Each row is followed by its group, which names the range that a hidden value of the row falls in. A new part has a new value, new ranges and new names.
[-179   57  501 -222  277   -4 -226 -161   92  -50   47  211 -328 -180
   94 -144  216  256 -106 -120  125  -51  127  -22  170 -103   91  249
   33 -170  166   23  365 -238 -118  -67  170  226  -79  -45   11   10
  162  227  219  -48 -134]
(50)
[  -3 -118   78 -159   31  264   73  -64  -82 -238  100   56 -241 -287
   36 -141 -285   -4  -82 -226  280 -230  -37   -6  140 -113  527 -118
   83  304  162   86   51 -185  186   88  326  367   86  -17 -160   43
   31   23 -338   59 -433]
(59)
[  31  118  332  -25  100  -25 -336 -161  209  -33  -87  108 -210 -139
   88   12  201   -7 -251   62    1   -1  -62  -39  165  132   74  307
   93 -328  128   70  316 -245 -131 -250  -49  133   89   38   56 -212
  306  154  250  -73  192]
(45)
[-134   94  454 -204  287   50 -198  -94  158  -62  -26  205 -308 -254
  191  -71  198  224  -53 -138  158  -31  149 -153  176 -122  102  277
   17 -157  210   67  358 -241  -40   16  186  290 -173  -40   -3   90
  235  213  162  -59 -127]
(54)
[  51  116   38  369 -122  288  -57  161 -125  -87 -208   71    7 -394
   -5  207  165  -41  -90   -8 -332 -133  139   50  -82   88  125  113
  163   36 -166   44  -73 -363 -206 -319    0 -173  164 -387  -13  -42
  -86   27   79   54    4]
(59)
[-308  113  246 -265  235   49   89  -27  -44 -312  139  -67   12 -243
  126   11 -117  -82  -11   11  267 -353  115  167   90 -335  377   53
  -77  254  -39    5   75 -335  466 -110  369   50 -210 -227 -372  257
  -38  133 -406  -10 -518]
(41)
[-131   59  488 -229  280   18 -256 -180  138  -28   40  214 -334 -171
  109 -140  223  241 -102 -144  125  -36  119  -29  176 -105  109  226
   29 -173  162   27  377 -245  -92  -73  168  222  -65  -41   44  -31
  188  237  249  -46 -110]
(58)
[  57  122  141  292  -97  136 -155   42  -24  -53 -153   39  -53 -343
  -53  130  174  -98 -177  208 -184  -96   28   35   48  173   45  239
  253 -129  -84   18  -19 -313 -202 -365 -174  -92  243 -186  -45 -193
  103  -18   67    7  187]
(53)
[-146   60  486 -223  291    4 -256 -178  133  -40   39  185 -319 -190
  112 -138  217  224  -98 -116  132  -56  133    3  183 -109   86  227
   14 -178  144   16  356 -256  -76  -87  180  204  -60  -46   25  -19
  162  231  224  -37 -113]
(50)
[ 117 -115    9 -260  195  321  135 -459  368   99  100  -55  -51   -1
  129  286   44   23  110 -302 -366   35  128   -7    1 -302  -60  -98
  -74   12  -47   20   89  -11  -63    1  179  -72  -42 -163  245  -24
   25  297  425  -36  -93]
(40)
[ 131 -122 -424  -47  -84   97  432   16 -232 -534  320 -126 -353   40
  173  401 -124  122 -419  315 -376  285   20 -135   14 -246 -109   21
 -146 -144 -166   -4 -512  399  -40   70 -108 -298  236 -227 -206 -120
  231 -106  -95  155  193]
(43)
[  59  -44 -399    8 -203  -92   75  190 -320 -356   25   52 -361  564
  238  120   54  272 -338  172 -407  327  -42 -104 -187  109   66   64
 -208  -28  -92  100 -287  332 -101   39    0 -192  -10 -270   28 -263
  249  -10   30  -44   98]
(50)
[  44  125  317    2   77  -33 -333 -169  204  -42  -96   91 -191 -140
   69   18  176  -53 -259   83    6  -13  -98  -31  173  168   86  310
  101 -332  137   74  308 -238 -139 -268  -65  140  115   58   44 -231
  307  138  222  -73  217]
(58)
[ 381 -411 -147 -168 -141  345  275 -197   77 -121   80 -273 -108  -27
  407  163 -231 -169  -53  276 -245   54    2   16   61 -270   85  -87
  106  -71 -162  -89 -256  183   48  114 -114 -249  112  129   28  -97
  127   31  151   11  293]
(40)
[-196   -1  483 -210  226    9 -213  -82   41  -72  -11  206 -317 -181
  164 -153  173  286 -130 -136  112  -76  130  -33  122  -83  129  259
   37 -157  183   51  371 -258 -132  -26  206  253 -140  -22   12  105
  127  222  204  -63 -184]
(41)
[ -31 -117 -215   29 -204 -220   29  156 -314 -208 -146   50 -291  687
  249  -12   56  207 -218  261 -388  249 -151  -64 -212  278  104  206
  -34  -31   -5   74 -177  267 -234   44  -28  -73 -134  -87   44 -151
  328  -35    6 -219  128]
(50)
[  32  116  314  -17   99  -71 -325 -202  207  -59  -84   97 -210 -101
   73   11  180  -36 -274   62   -3   11 -110  -25  170  195   59  310
   65 -360  161   88  327 -204 -175 -255  -50  168  107   71   62 -229
  314  150  239  -75  218]
(50)
[  28 -131   44  -86   -6  296   66  -44 -109 -208  106   49 -309 -313
  -32 -135 -315   -4  -89 -211  231 -211  -74  -62  169 -113  505  -92
  150  313  165   39  -31 -152  118  125  334  376  202   13 -167    8
   46  -43 -354   57 -381]
(53)
[-445  347   80 -207  -91 -220 -203  126   31 -200   87 -170  154  362
  104   31  -63 -114 -190  166  -10 -227  -25  -98 -161  -61  152  417
 -111  150  -12   55  173 -215  410  -92  337  -40 -298 -190 -222   42
  -50  152 -180 -283 -349]
(59)
[ -27  -50  135  -79  220  386  169 -267  146  132   45   91   46 -245
   -9  184  265  149  242 -275 -365  -89  394  181 -120 -275  -31 -158
  101  230 -249  -23  -10 -299 -103 -205   87 -234  -47 -512  179   30
 -150  228  327   48 -283]
(45)
[-151 -383   25    4   29    4  -20  -60  -91  116 -102 -114 -320   65
  -35 -123 -128  150  -26  211 -192 -133  -37  142   22   33   18  132
  394  182  -24 -161 -320 -161 -178   27  192  124  183  102  -38   85
  164 -194 -194 -186 -199]
(41)
[ 439 -451  -85 -225 -160  456  108 -246  172   64   38 -238  -97   34
  406   60 -187 -134   35  117 -248   10   38   71   45 -315  168 -182
  126   12 -187 -109 -136   84   93   94  -35 -260  104  128  185 -192
   32  140  341  -19  221]
(43)
[  33 -287  -86   16   19  279  -97  -14  -33   28    2  -91 -406 -219
  -41 -141 -250  102  -21  -98  -21 -178   36   39  121 -122  212  -79
  253  321  -10 -128 -312 -221   41  123  425  204  362    7  -23  -39
    8 -162 -249    1 -320]
(53)
[ 345 -397 -136 -138 -158  311  302 -167   28 -156   80 -284 -119  -30
  387  189 -253 -183  -85  332 -258   48  -42   -6   74 -269   80  -26
  122  -98 -147 -103 -277  209   16  120 -122 -247  120  156  -31  -56
  145    5  105   -7  318]
(40)
[-111  -46  309 -104   46  150 -120  181 -155  -78 -187  137 -314 -203
  328 -241   17  303  113  -85  221 -129  209 -156   89  -65  206  205
   32   48  203   85  183 -153  -76  215  255  311 -265   -9   -8  174
   -6  123  -37  -55 -217]
(43)
[ 100  177   11  396 -140  329  -68  230  -60  -67 -284   82   42 -395
   76  249  176  -88  -24  -23 -323 -103  141  -85  -99   93  164  154
  165   62 -134   75  -51 -367 -134 -251    2 -135   69 -387   -5  -12
   -6   25   62   11   39]
(54)
[ -26   60   86  195  -23  288  139  -51  -82  -23  -63  155   23 -258
  -98  186  203   67   31 -158 -382  -67  184   36 -142   33   71   32
  177  132 -121   62   -4 -244 -312 -239  -29 -112   64 -435   68   -9
  -86   98  180   25 -125]
(50)
[  98  177    5  395 -120  320  -89  218  -65  -84 -249   71   13 -435
   47  245  182  -75  -62    3 -299 -109  157  -42  -70   80  135  138
  161   41 -159   60  -85 -383 -121 -290   -7 -159  133 -400  -20  -51
  -16    9   47   49   43]
(40)
[  62 -274  -88   18   20  320 -118    0  -28   31   -8  -86 -416 -261
  -31 -127 -248  106  -15 -116    3 -187   48   38  148 -159  235 -101
  234  321  -14 -124 -307 -232   74  116  429  196  367   -4  -24  -51
   -1 -144 -243   23 -319]
(58)
[  13  -66 -326    2 -176 -160   57  157 -300 -285  -40   54 -335  631
  239   66   75  260 -270  208 -397  308  -69  -83 -197  180   52  118
 -147  -29  -60   91 -247  312 -154   39  -17 -145  -72 -210   47 -227
  293  -18   23 -115  108]
(53)
[ 414 -475  -53 -264 -143  431  118 -327  165   85   93 -228  -96   79
  349    8 -176 -115   44   91 -253    6   42  134   39 -299  144 -216
  127   23 -190 -121 -111  103   44   73  -39 -259  133  125  217 -235
  -13  163  383  -14  196]
(50)
[ -45 -231  -52  -65 -192  160 -101  222 -219    4 -233 -120 -328  -69
  307 -227 -182  342  100  176  175 -135  205 -117   88   31  -71  151
   53   72  167   88 -155   43 -104  285  138  276 -125  124   64   19
 -152  -22 -143  -43 -152]
(41)
[-444  221   83 -233 -230 -259 -167   28   67  -84  132 -124  173  495
   -9  -75  -67  -68 -265  216  -70 -153  -85 -176 -253  152   70  473
  129  143   70   94  223 -161  194  -68  117   76 -232  -68  -98  -65
   23   85  -61 -362 -291]
(59)
[ 109  108  181  218 -102   83 -265    5   85  -34 -207   37  -81 -254
   53   85  143 -133 -226  194 -106  -65  -66  -32   86  239   95  297
  226 -233   26   65  122 -296 -172 -314 -165   22  183  -26   10 -219
  217   24  127  -52  264]
(45)
[  62  136   49  351 -127  292  -47  153 -120  -65 -215  109    6 -327
    4  182  177  -34  -38  -56 -332 -107  127    2 -103  101  167  111
  163   69 -139   58  -32 -332 -217 -277    4 -147  117 -390   17  -55
  -60   45  100   26    6]
(58)
[  70  136   44  366 -109  260  -94  145  -94  -71 -210   67   -3 -376
    0  159  180  -59  -59   16 -288 -119  146   42  -69  127  108  121
  171   31 -159   38  -72 -361 -189 -312  -15 -157  179 -373    4 -102
  -56    8   64   50   45]
(53)
[ -41  -34  158  -38  192  339  170 -241   83   89   24  107   45 -207
   -7  150  251  121  224 -271 -370  -90  343  179 -135 -208   14 -123
   90  212 -221  -16   20 -277 -159 -199  105 -210  -51 -489  157   43
 -152  220  302   31 -256]
(53)
[-438  400   98 -202  -20 -183 -201  140   56 -205   67 -178  159  279
  135   63  -49 -135 -114  142   32 -257   18  -95 -122 -142  171  398
 -153  174  -35   38  158 -256  489  -91  393  -63 -327 -236 -257   81
  -55  164 -230 -259 -369]
(45)
[ 412 -446  -95 -209 -175  406  182 -232  116  -10   66 -249  -99   27
  395   86 -216 -151  -14  192 -247   25    2   48   49 -288  148 -134
  138  -26 -168 -103 -170  137   54  103  -86 -252  113  150  119 -161
   68   97  274  -17  259]
(43)
[  81  102  157  265 -106  128 -199   36   33  -26 -189   37  -53 -327
   -8  108  161 -110 -190  212 -148  -91    3   -1   55  209   61  266
  280 -160  -40   40   32 -330 -188 -342 -189  -37  217 -116  -16 -195
  158  -17   87  -23  213]
(45)
[ -72   89  408 -165  228  -62 -315 -233  220  -44    5  150 -265 -123
   85  -50  230  117 -232  -34   62   -4   18   11  175   42   41  266
   21 -304  151   66  374 -245 -109 -210   48  181   19    5   65 -148
  265  216  277  -54   41]
(59)
[ -53 -135  -13  -56 -161  155  -76  231 -222  -40 -207  -71 -337  -86
  290 -210 -164  316  123  132  201 -115  186 -197  103   12  -17  185
   34   81  199   94 -113   60  -93  313  160  303 -144   91   22   30
 -106  -17 -176  -45 -141]
(45)
[ -39 -125   -4  -53 -120  167  -83  238 -188  -48 -227  -59 -339 -135
  326 -196 -146  313  135  103  216 -112  210 -207  110    2  -10  179
   18   72  202  104  -99   28  -69  317  182  317 -165   78   24   59
  -82  -11 -179  -33 -146]
(43)
[  80 -147 -431  -47 -102   35  370   44 -277 -533  288  -92 -359  135
  170  351  -86  191 -478  286 -405  286   22  -62  -46 -165 -100    8
 -173 -142 -172   26 -478  364  -74   18  -86 -295  211 -257 -163 -131
  201  -85  -60  142  128]
(41)
[ -44   66   90  200  -40  281  133  -35  -94  -13  -69  144   36 -250
 -108  187  203   64   31 -124 -384  -81  181   38 -143   30   62   53
  194  136 -128   54  -13 -248 -307 -248  -42 -125   59 -431   54   -6
  -93   93  171   11 -125]
(50)
[ 158 -123 -409  -34  -78  149  436   27 -169 -493  284 -158 -310  -34
  203  433 -137   61 -366  340 -361  260   32 -176   34 -284 -107   41
 -100 -124 -169  -22 -522  361   17   92 -111 -287  210 -200 -223  -75
  256 -116 -113  133  207]
(54)
[ -26 -133 -457 -242 -172 -114 -165  -43   48  114 -242 -355 -251  449
  272  -23 -150  342  115  429  138   33  137  -50  120  204 -538  120
 -240  -80  185  225 -307  370   24  171  -88  225 -199  163  242 -350
  -28   22 -129 -104    1]
(41)
[-130   93  471 -212  276  -27 -261 -190  162  -57   28  192 -306 -150
  117 -105  217  191 -136 -114  113  -25   80  -40  174  -58   91  262
    8 -223  175   45  391 -235  -96  -96  150  222  -66  -23   33  -39
  220  232  238  -57  -61]
(58)
[  58   67  154  258 -123  124 -173   14    4  -33 -149   32  -49 -329
  -50   92  150  -95 -220  221 -161 -102    8   41   44  216   43  246
  298 -148  -53   33   15 -325 -217 -362 -205  -45  251 -121  -19 -203
  117  -22   91   -9  184]
(59)
[  73  108  183  230  -85   96 -224  -15   42  -27 -150   38  -89 -288
  -32   89  162 -103 -209  208 -132  -78  -26   14   91  197   48  270
  246 -195  -20   28   60 -290 -199 -345 -176  -24  239  -85  -13 -234
  161    8  114  -23  229]
(53)
[  17   -7 -536 -258  -91 -121 -167  -65  149   87 -227 -363 -257  463
  295   76 -109  306  161  413  160  101  154 -129  158  159 -581  111
 -350  -90  184  247 -336  419  143  185  -75  214 -230   97  235 -407
   64   33 -167  -87   43]
(40)
[-168   69  464 -214  264   15 -216 -105   90  -67    6  187 -324 -197
  160 -128  182  255  -72 -124  148  -57  145  -76  164 -116   95  262
    5 -158  181   43  348 -229  -82   -9  205  244 -129  -40    4   55
  154  217  174  -49 -139]
(45)

New part:
[  41 -345  227   44  253  252 -406 -202 -251   32 -532 -366 -161 -419
  -81 -246  100 -623  149  382 -352  446   24   -6  337   62 -111 -428
  280  121 -134    3  388   81  165  -27 -456 -471 -376 -425  130  422
   38 -139 -181  550  -81]
<68>
[ 167   18  286  204   53 -259   47 -135  298  347   69  -67  203  211
  -96  173  -25  216  254  -73  -59   97  209   62  122 -136  -95  -88
  -46  284  107 -223   89 -131  -74  231  239  267   48 -110   13 -102
  126  161  134 -114  -11]
<83>
[ -68  231  218   32 -380   31  117  396  262  -31  308   86    4  -27
  -98   32  262  270   50 -135 -144 -199  349   33 -244   75  260  126
  -17   45  217 -314 -220  -86  -46  154   36  270  304   25   94 -202
  258  386  496 -195  209]
<89>
[-242  152  216  -90  -67  125   16  592   78  -94  198  -38   56  462
  184   11  -56 -101  -76  -88  175 -187 -191  154  125 -123  103  243
  344   -1  -43 -180  -16   51 -175  -46  268  147  117   39 -325  -73
  -77 -243    2  160   88]
<68>
[  70  430   59  143 -289  -96  261  462  366    1  329  306 -196  214
 -240   85  109  519   66 -262 -161 -682   38  -67  -87   89   63  362
  232  -90  455  -56 -137  -63  -26  252  246  480  430  123  135 -365
  218  407  347 -270  222]
<81>
[ -47  103  161 -604  189 -220  138  134  163  503 -116   11  148  335
   25    9 -173 -274  -30  -43   24   84  -44  439  148 -346 -535   91
  257  210 -295  123  119   16  113 -240  162  342 -204  178 -131    4
 -243   57 -278 -158 -180]
<67>
[-141  169  179 -260  207   85  104  221  151  -84  -20   99  111  288
  247 -225  113 -178   12   23  137  -95 -438   55   75 -274 -178   42
  -20 -102 -298  239  205  -26  -14  -27  -45  145   77  128 -171   39
   35 -201 -342   32 -252]
<89>
[-194 -214  -24  -37  130 -124 -115 -208  -31  194 -384 -382  137   86
   25  165  -94 -257  317  286  163  321  338  -63  440 -384   -5 -511
  192  101  -93  -58  147    0   -6   22  356   33 -143  -79 -230  -90
  -52 -111 -118   34 -178]
<90>
[-300  306  201 -587   15  -30  178  239   31  184   36 -129  307 -110
  134  -67  289 -458 -234  -26  161  116  128  141 -221 -198 -219   24
 -261   -2 -432  133  -58    4   43 -130 -229   66 -117   86 -161   75
  -86  -28  -56 -265 -180]
<68>
[ -48  -41 -112 -111   33 -190   -4  -21  -41   54  165  -67 -148 -194
  -10   60   37   99   -6  -56  -27 -410   16 -103  121  360   38  -59
  -57    5  145  -52  -36  307  173  465 -312 -164  -74 -221   -7  -66
  236  159  186    3  330]
<74>
[-270  147 -295 -500  -49 -136   83  277 -168  -52  233  138 -396    1
 -234  100  -51  177  -64 -106  262 -551  271  -63  -26   35  114  167
  230 -254  223   30 -265  286   76  -11  -70  189  166   38  -57 -252
  207  533  244 -227  381]
<74>
[ 199   87  275  327  187   97  -51 -231  166  305  -56   28  125 -111
 -115 -127   77   23  173   25 -138  146 -192  -92  -16 -113 -112 -147
 -163  251 -113  -35  227  -99   63   44   86   84    1  -62  244  195
   52   24 -114 -127 -182]
<71>
[-145 -147 -167    0  242  111 -257 -291 -227  363  -47 -254   94 -304
  -37   43 -136 -159   62  202  194  183  -44 -106  117 -122  136 -376
   -5  231 -251 -189   -1  370   96 -109  295 -155 -273 -132 -109  216
 -153 -132 -141 -136   83]
<89>
[-225  228  -99 -281 -157    0  -20  334  -39  -25  354   55  -63 -173
  -42  109  112  202  -34  -24  123 -495  204  -96 -235  124  294  209
   -7 -154    4 -190 -242  304   66  151 -159  106   97  -87 -157 -134
  119  328  268 -179  354]
<89>
[ -33   54    3  133   46  -32   57   42  -26 -181 -138  183 -164  216
   70  -85  -62  -66  -38  -30   98 -312 -251 -154  217  -15 -199  -15
  219   64  -70  125   94  -12   93   -9  208   76   78  104 -101  -70
 -146   15  -42   93  -23]
<68>
[  81  119  366  -32  284  177   16 -355   17  385    5 -282  199 -324
 -130  -22  202 -175   71  152 -129  275 -140  -97   21   39  -47 -171
 -304  206 -140   57  222   77    3    7  -52 -157 -224 -296    4  310
  125  -50  -60    3 -118]
<90>
[  -3  138  156  184  139 -116   90 -254   96   20  315  -46  -52   72
  -46  137   71  240   31 -138  110 -221 -203 -170  -93  203   24  -37
 -399   42  -34  108   55 -205  -22  397  -10    0   12  -98   76   18
  292   84   47 -130   39]
<67>
[-111  204  206 -104  368  178   27   63  -93  -22 -121 -165  226 -382
   90 -370  346 -403 -224   55  183   35 -349 -260   35  -42   -6  -54
 -330 -112 -336   95  129  348   19  -52 -527 -328  -84 -249  -56  355
  -10 -298 -148   59 -115]
<83>
[-215  291  280 -458 -144 -170  251  371  132 -140  281  -36  189   51
  302   59  266 -181 -329 -153   20 -338  -53  121 -172  254 -169  289
 -221  -17 -305   61 -113    1   45  233 -377  -38 -115  -43 -314  -55
  -21  -13  187   77   92]
<67>
[  44    3   83  379   91   47 -225 -300 -110   67 -388 -246 -170 -400
 -251   21  102 -155  165  245 -176  -53  121 -341  106  171   17 -293
    4   -5 -134   48  240  -45  265  236 -234 -225 -201 -308  219  200
  -97   91  -22   87  -55]
<89>
[-273  377 -125 -402 -190 -277   90  757  182   76  154  -30  -85   47
 -151   95  127  -81 -229 -230    3 -399  280  209 -153 -138 -132  264
  324 -304   56   36 -249  -14  -15  114 -173  284   62  103   90 -213
   -5   99   61 -285  147]
<81>
[-258  171 -200 -180   62   88   23  467  -68 -303  397   34 -154  -46
   36  -53   78  145 -401 -127  237 -427 -411  -92   12   84  262  173
  225 -206   16 -121 -340  509 -196 -152  200  -79   43  -96 -304   20
  -39 -197  126  123  444]
<90>
[ -70 -201  -85  -90  153  318 -284  -23   36  149 -327 -210 -106 -428
 -193 -297  202 -159  217  371 -258  456  -10   49  153 -294  193 -572
  265  -37  -35 -100  110  321   72 -222   89  -58  -82 -149  177  244
   86  -80 -190   36  -34]
<71>
[ -76  -17 -213  118   -1 -350 -157  360   86  -47  199   56   10   93
   77   72  -48  254  148 -144  186 -515  195 -112  116  -25  162   62
  122 -150  204 -296 -103  268   -9  549 -276   99  193 -150  -52 -256
  233   87  118  -81  326]
<83>
[ -70 -169  231 -415  214   17   63 -164   36  324  -30 -207  242  -72
  125 -133   46 -343 -101   50    1  524  -73  294  160 -167 -204 -296
  -81  393 -254  -99   14  155  -20 -276  143  -76 -264  -28 -137  209
    2 -110  -26   39  -68]
<67>
[  47   71   61  229  191  -95   77 -146  182  204   44   28    0  149
 -131  -51  -26  209  112 -116  140  -30 -163  -78   91 -155  -20 -163
 -119  122   24  -26   55  -51   -9  101  265  198  134   57  174   -1
  116   54  -41 -281  -59]
<67>
[-143  208 -177 -228  114  -39  -55   51 -147  256 -253   10 -129 -162
 -204  -29    3 -327  -21   75   68 -162   94  -77    2 -224 -299  -83
  204  -90 -173  269   84   54  213 -121  -17  126  -94   94  105   37
 -189  132 -250 -295 -121]
<83>
[-206  102  -53 -454  141 -336  334   40  185  -48 -203 -112  108   11
   44  -60  200  -62  -92    0  237  -64  115  -76  264 -243 -144 -212
  -97 -161 -113  169  -97  183   26  -12  -48  110   23   39 -189 -181
   22   66   68 -130  -89]
<81>
[-162   65 -227  -44 -222 -235  -40  467   72 -130  346  252 -158  168
   15  103  -89  338   39 -223  181 -554  257  -11  -80  -36  171  183
  220  -93  206 -279 -290  105   -4  242   19  286  290  113   -3 -347
  199  350  284 -191  362]
<71>
[ -58   33  -40  225  -38  170 -246   16   34  204 -259 -221  -62 -484
 -189 -140  243 -223  140  196 -292  122  100 -104  -51  -14   68 -405
   36  -23  -77  -12  137   15  216  205 -154 -110  -95 -117  368  185
   26  -72 -120 -174  -85]
<71>
[-282   37 -139 -151  182 -184  155  104  -54 -360   69   48 -291  465
   80  100 -198  186  -81  -84  493 -506 -298 -191  319  -33   58   61
  162 -247  -68  166  -59   86  -35   45  218   71   96   63 -296 -196
   -5    6  -30  128  123]
<71>
[ -29  -80  -15  -85  337 -392  130  131  247  157 -243  -73  188  243
   33 -187  -74 -117  -49 -168  262  183  -52  107  431 -501 -280 -214
  144   68  -39  -59  -10  101 -112  -92  100  159   41   85   45  -63
  -16 -192 -134  -91 -146]
<81>
[-121  657   86   56  -96  279  314  247  106 -196  143  124 -192 -307
 -265 -164  495  117 -329  -78  -46 -502 -371 -376 -307  214  109  173
 -187 -303  -35  309 -106  100   54  -62   41   64  214   20  106   78
  -61   79  148 -277   37]
<83>
[  11  -46   90 -297  292 -302   94 -251  162  394  -73 -106  307   80
   27   55  -25  -89   15   15  139  335   47  165  158 -377 -317 -261
  -95  260 -261  -20   14  109  -44 -157  277  185 -192   -4 -177   37
 -105  -14 -131 -161 -122]
<83>
[  27  164  -88  115 -143  -59 -141  262   48   95  308   64  -42 -245
 -196  155   62  367    5  -32  -76 -430  202 -126 -138  151  281  166
  188    4  177 -404 -238  417    2  155   69  121   69 -252  -94  -83
  -15  272  341  -83  485]
<83>
[ 130 -339  171 -105  -18  -65  -94  -20   69  -36 -196   70  -52  -43
  171 -225   47 -249  106   69 -359  181   59  224  273   41 -290 -244
  253  336   47 -116  139   -1  125   66 -188  -77  -94  -58   40   22
  172  134  101  352   37]
<67>
[ 129  368  330  186   58   70  316 -110  309  207   41   42 -106  -28
 -444 -105  274  317   51 -125  -78  -28  -47 -149  -92   -7   48  -24
 -230   22  183   72   36 -128   -4  -30  182  285  273   -6  343   34
  193  343  225 -365  -76]
<68>
[-243  -98  -50 -351  275 -194   57    5  -51 -112 -296 -253 -150  188
  -36   46  -82 -233   -2  116  239   54   27  -20  456 -271 -140 -222
  293 -176  -83  209   67   35  -55 -127   81  -23 -140  -65 -207  -64
   -2  -75 -144  227  -82]
<81>
[-178  137 -102 -101 -223 -487  -80  783  348   42  288   -6   59  530
   40  330 -125  254   89 -228   74 -409  374  307   37 -283    2  254
  505 -183  181 -301 -209  -72 -197  377  153  481  160   39 -166 -426
   43   16   66 -105  255]
<90>
[ -63   33  -55   34  -22 -150    0  -28   41   40 -149  -94 -225   -3
 -142   91   31  -75   -6   21 -120 -148   28  -27  141   81 -187 -204
  191   -7    9  156   63  -79  138  187  109   28 -104  -30   86  -45
  -53   45  -24  -26   28]
<74>
[  71   61  322  183   93 -439  114  -43  428  117  140  -67  279  416
   57  201    6  285  124 -177  121   66   97   99   32 -210 -117  -37
 -217  145 -141 -167   15 -319 -156  294  154  305   43  -40  -47 -124
   74   25   60  -92  -91]
<89>
[ 210 -228  497   -8  212 -211   90 -177  384  257 -192 -302  260   41
  -47 -113  176 -145   73   -8 -299  722  111  314  331 -219 -264 -377
  -12  367   41 -183  127 -159 -190  -50   48    3 -157 -216  109  151
  202  -95  109  246 -146]
<90>
[-419  145 -127 -357  189 -150   48 -116  -85  -21 -177 -185   74   40
   16   94  104 -157  153  168  532  -22  275 -241  -14 -421   61 -283
 -289 -315 -382  257   29  -81   62   43  -75  146   27   83 -167 -109
   51  115 -210 -349 -264]
<89>
[-104 -142 -104   20  -49  -16 -246  -25  -78  335 -218 -207 -185 -108
 -176   87 -116 -158  381  169 -130  -36  388   14  186  -40   28 -304
  261   60  142  -67  179  -44  247  318  -70   35  -57  -57  236  -71
  180  210  -52 -155    5]
<89>
[-235  215  189 -740   75    6  358    8  -73  283   95   -4  130  100
  152    8  -22 -271 -135  -28  236 -189  -64  100   69   18 -235  169
 -148  179 -258  177    8  173  180 -170    5   83 -107  151 -317  -48
  -43  215   57 -176  -64]
<89>
[ 123  -96  -54  248  -47   84 -223 -247  -50  333   64 -100 -260 -428
 -383   64   17  207  268   95 -295  -70  262 -112  -14  254  210 -260
   64  193  313 -232   20  145  189  273    5  -40  -27 -240  344   60
  284  398  246 -164  287]
<67>
[ 248  206  208  327 -130   73  -13  -46  219  203  -73   19  -74 -344
 -280  -26  273  134  121   74 -512 -167   30 -132  -60  241  -57  -65
   60  131  160  -44  133   32  174  243  -17   64    8 -212  240   68
   20  215  178  -47   78]
<83>
[ -47   14  198 -310  100   20  174  216  251  226  -46 -124  182  195
   22  -77   20  -69 -102   29  -44  266 -172  285  321 -289  -98  -97
  346  220  -31 -170  -60  296 -155 -393  558  185  -68    6 -291   24
 -184 -188   31  107   27]
<90>
[ -45  383  121 -360   42 -113  348  155  159   80 -175  153   25  -49
 -138 -160  241 -155 -296  -87   18 -123  -60    2  -40 -178 -384   86
   33  -20 -220  243  -75   80  103 -349   71  247   24  155  -23    3
 -283  187   41 -228 -125]
<83>
[-153  -63  -86  -67  242 -125    5  -39  -29 -229 -126  -95  -54    8
   43  -69   59  -35 -160   59  256  -14 -195 -150  243 -122    6 -239
   65  -94 -203   16  -68  269  -58 -113  126  -94  -82 -125 -239   62
 -141 -162  -41  164   87]
<74>
[ -23  258   -6  245  -40 -147  -63  343  151 -152 -163  -31 -114 -287
 -238 -134  327  -55  -45  -77 -127 -239  204 -218  -89  -67  -28  -26
   63 -302   74   48  -19 -117   32  257 -449   33  138 -124  360  -15
  113   88   67 -105  -10]
<81>
[ -49   24 -109  143 -172   51 -273  241  -36  182  384   46  -36 -182
  -40  146  -64  287  264   -3  -40 -446  236 -105 -128  164  379  107
   96   57  224 -424  -91  274   90  426  -96   67  124 -169   25 -131
  275  275  229 -144  398]
<71>
[-257  298  112 -451  214 -128  215  140   97  147   -6 -141  388 -152
  127 -158  341 -310 -191  -47  325   92   18  -45 -109 -310 -131  -82
 -432 -125 -386  136  -49  155  -24  -37 -307   35  -16   16 -129   75
   10 -123 -114 -333 -206]
<83>
[ 169  268  376  181   69 -145  158  -76  496  513   94  -43  404  201
   54  107   78  205  242  -43 -155  -52 -196   72  -13  -93 -175    1
 -269  244 -174  -32  252 -125   81  387  202  314   -8  -10   19  -17
  -30  -96 -149 -286 -236]
<71>
[-105  103  208 -358  287 -181  115   -6   18  113  -64 -124  275  -46
  113  -84  115 -409 -211  -61  187  225  -31   62   51 -282 -359  -36
 -169   93 -355  137   21  -49  -84 -190 -182  -38 -197  -22 -122  134
  -31 -109 -127   14 -201]
<81>
[ -49  344  234 -365  132 -298  306  183  299  400  -69 -122  422   54
   66   21  122 -239 -242 -124   53    6  -63  166   56 -233 -431  108
  -83  136 -349   86  -10   79   29  -86   53  192 -190   53 -169   14
 -320 -157  -91 -222 -193]
<81>
